Below is a small trained network, with its code and all its weights. Each question gives an input and a target symbol and asks what happens when units are switched off, that is, made to give their printed mean instead of their output.

import numpy as np


def w(rows, s, z=0):
    codes = np.array(rows[::2]) - 128.0
    scale = np.full(codes.shape[1], s)
    scale[-1] = z or s
    return codes * scale


def norm(h):
    return h / np.sqrt((h * h).mean(-1, keepdims=True) + 1e-5)


def f(y):
    return np.maximum(y, 0)


def softmax(a):
    e = np.exp(a - a.max(-1, keepdims=True))
    return e / e.sum(-1, keepdims=True)


def log_softmax(a):
    a = a - a.max(-1, keepdims=True)
    return a - np.log(np.exp(a).sum(-1, keepdims=True))


def net(x, mask):
    ids = ['ΓΘΨαβδεζλμξπστφω'.index(c) for c in x.split()]
    T = len(ids)
    res = E[ids] + P[:T]
    r = norm(res)
    for j in range(3):
        rows = slice(2 * j, 2 * j + 2)
        q, k, v = (r @ M[0][rows].T for M in (Q, K, V))
        z = softmax(np.where(np.tri(T) > 0, q @ k.T / 2**0.5, -1e9)) @ v
        o = O[0][rows]
        res = res + np.where(mask[j], z, o[:, -1]) @ o[:, :-1]
    y = f(norm(res) @ A[0][:, :-1].T + A[0][:, -1])
    res = res + np.where(mask[3:15], y, B[0][:, -1]) @ B[0][:, :-1]
    return log_softmax(norm(res)[-1] @ U[:, :-1].T + U[:, -1])


Q, K, V, O, A, B = {}, {}, {}, {}, {}, {}
E = w([
[182,196,112,166],'Γ',
[149,132,186,175],'Θ',
[204,207,128,218],'Ψ',
[94,147,97,143],'α',
[111,143,83,161],'β',
[140,194,104,154],'δ',
[105,138,222,199],'ε',
[121,136,195,127],'ζ',
[173,212,76,168],'λ',
[170,249,44,135],'μ',
[151,129,189,154],'ξ',
[135,197,52,162],'π',
[79,195,109,81],'σ',
[78,105,106,120],'τ',
[149,106,179,166],'φ',
[158,113,97,168],'ω',
],0.017)
P = w([
[115,149,119,159],'0',
[85,105,125,171],'1',
[135,97,122,121],'2',
[113,163,141,196],'3',
[123,93,105,146],'4',
[172,98,100,95],'5',
[139,110,129,247],'6',
],0.016)
Q[0] = w([
[173,34,29,97],'h1',
[226,160,79,213],'h1',
[178,69,183,6],'h2',
[87,98,158,61],'h2',
[121,209,170,159],'h3',
[73,156,116,254],'h3',
],0.0095)
K[0] = w([
[99,73,129,197],'h1',
[109,192,31,139],'h1',
[88,170,122,226],'h2',
[37,114,132,110],'h2',
[146,109,114,92],'h3',
[207,91,127,11],'h3',
],0.011)
V[0] = w([
[30,103,128,202],'h1',
[180,178,71,53],'h1',
[106,177,124,7],'h2',
[213,179,132,156],'h2',
[174,211,220,33],'h3',
[35,129,95,70],'h3',
],0.011)
O[0] = w([
[108,75,126,73,249],'h1',
[112,171,121,163,64],'h1',
[166,176,123,32,1],'h2',
[37,193,163,159,186],'h2',
[50,194,255,23,50],'h3',
[231,124,156,130,71],'h3',
],0.0086,0.0061)
A[0] = w([
[8,63,84,182,147],'n1',
[220,215,10,209,81],'n2',
[136,115,165,224,92],'n3',
[115,29,122,110,22],'n4',
[164,209,113,74,108],'n5',
[48,153,118,172,148],'n6',
[100,254,58,178,140],'n7',
[207,18,225,131,6],'n8',
[115,209,158,194,90],'n9',
[223,139,21,57,28],'n10',
[158,206,246,103,219],'n11',
[66,83,72,43,72],'n12',
],0.0079,0.0023)
B[0] = w([
[157,113,131,181,255],'n1',
[72,92,114,92,207],'n2',
[107,70,122,135,193],'n3',
[147,57,132,126,165],'n4',
[135,186,92,191,138],'n5',
[183,64,155,145,198],'n6',
[86,47,115,109,198],'n7',
[49,133,129,132,158],'n8',
[128,71,170,50,176],'n9',
[60,162,189,104,149],'n10',
[209,178,130,90,161],'n11',
[148,140,141,2,149],'n12',
],0.0083,0.0085)
U = w([
[70,153,175,138,109],'Γ',
[102,143,148,150,107],'Θ',
[111,175,153,179,91],'Ψ',
[182,112,86,148,152],'α',
[216,68,74,82,154],'β',
[82,61,208,91,46],'δ',
[179,68,132,88,119],'ε',
[90,167,224,31,214],'ζ',
[70,175,97,123,146],'λ',
[105,215,126,150,137],'μ',
[75,145,175,124,51],'ξ',
[143,136,141,133,132],'π',
[226,225,133,109,255],'σ',
[255,106,89,147,123],'τ',
[117,131,150,149,76],'φ',
[95,115,115,134,99],'ω',
],0.0098,0.0069)

Each question gives the input, a string of symbols that net reads in full, and the target symbol t.
The units are the heads (2 rows each of Q, K, V and O) and the neurons (one row each of A and B). Each row of codes is followed by its name. A weight is (code - 128) times the scale printed after its matrix; where a second scale follows, it is the last column's (O, A, B and U).
mask holds one flag per unit, heads first, then neurons. A switched-off unit (its flag False) gives its mean, the last column of its rows in O or B, instead of its output. The means were averaged over made-up inputs and are rounded, as every weight is.
A unit's drop is (log p(t) with every unit on - log p(t) with that unit switched off) / (log p(t) with every unit on - log p(t) with every unit switched off).
The circuit of an input: a set's keep is (log p(t) with only the set's units on - log p(t) with every unit switched off) / (log p(t) with every unit on - log p(t) with every unit switched off). Starting from the 12 units with the biggest drops (on a tie, the unit counted first), units are removed one at a time, each time the one whose removal leaves the highest keep (on an exact tie, the one counted first), for as long as the keep stays at least 0.8.
circuit, biggest first: the units of the circuit, biggest drop first
k most important neurons: the k neurons with the biggest drops, biggest first
heads that matter: for each layer, one digit per head in row order, 1 if its drop is at least 0.15 and else 0, layers parted by /
drop when u is switched off: that unit's drop, to one decimal
input β σ ζ ξ, target ζ: heads that matter : 001
input ξ τ τ β Ψ σ τ, target σ: heads that matter : 011
input μ ω τ β α, target β: circuit, biggest first : h2
input ω Θ ζ λ, target ζ: 2 most important neurons : n9, n7
input Γ Ψ σ α α, target ζ: circuit, biggest first : h2, n10, h3
input ζ ω τ ω Γ ζ σ, target ζ: heads that matter : 001
input λ ω ζ ε, target ζ: heads that matter : 001
input ε ω σ Γ, target σ: circuit, biggest first : h3, h2
input π μ β δ λ σ Θ, target σ: circuit, biggest first : h3, h2, n11
input ζ δ φ α Θ σ π, target σ: circuit, biggest first : h2, h3
input λ λ ε β Ψ ζ ω, target ζ: circuit, biggest first : h3, h2
input Γ ω ζ Ψ, target ζ: circuit, biggest first : h3, n9
input ε ω σ λ, target σ: circuit, biggest first : h3, h2
input ζ σ α δ τ ζ π, target ζ: circuit, biggest first : h3, h2
input Θ ζ ζ Γ, target ζ: circuit, biggest first : h3
input Θ ζ Θ ζ ω σ ζ, target σ: 2 most important neurons : n11, n2
input α α σ β τ, target β: heads that matter : 011
input λ Γ λ Γ τ σ ζ, target σ: drop when h2 is switched off : 0.3
input α Γ ζ Θ, target ζ: drop when h3 is switched off : 1.0
input μ σ ζ δ, target ζ: circuit, biggest first : h3
input ξ Θ ζ τ, target ζ: drop when h2 is switched off : 0.1
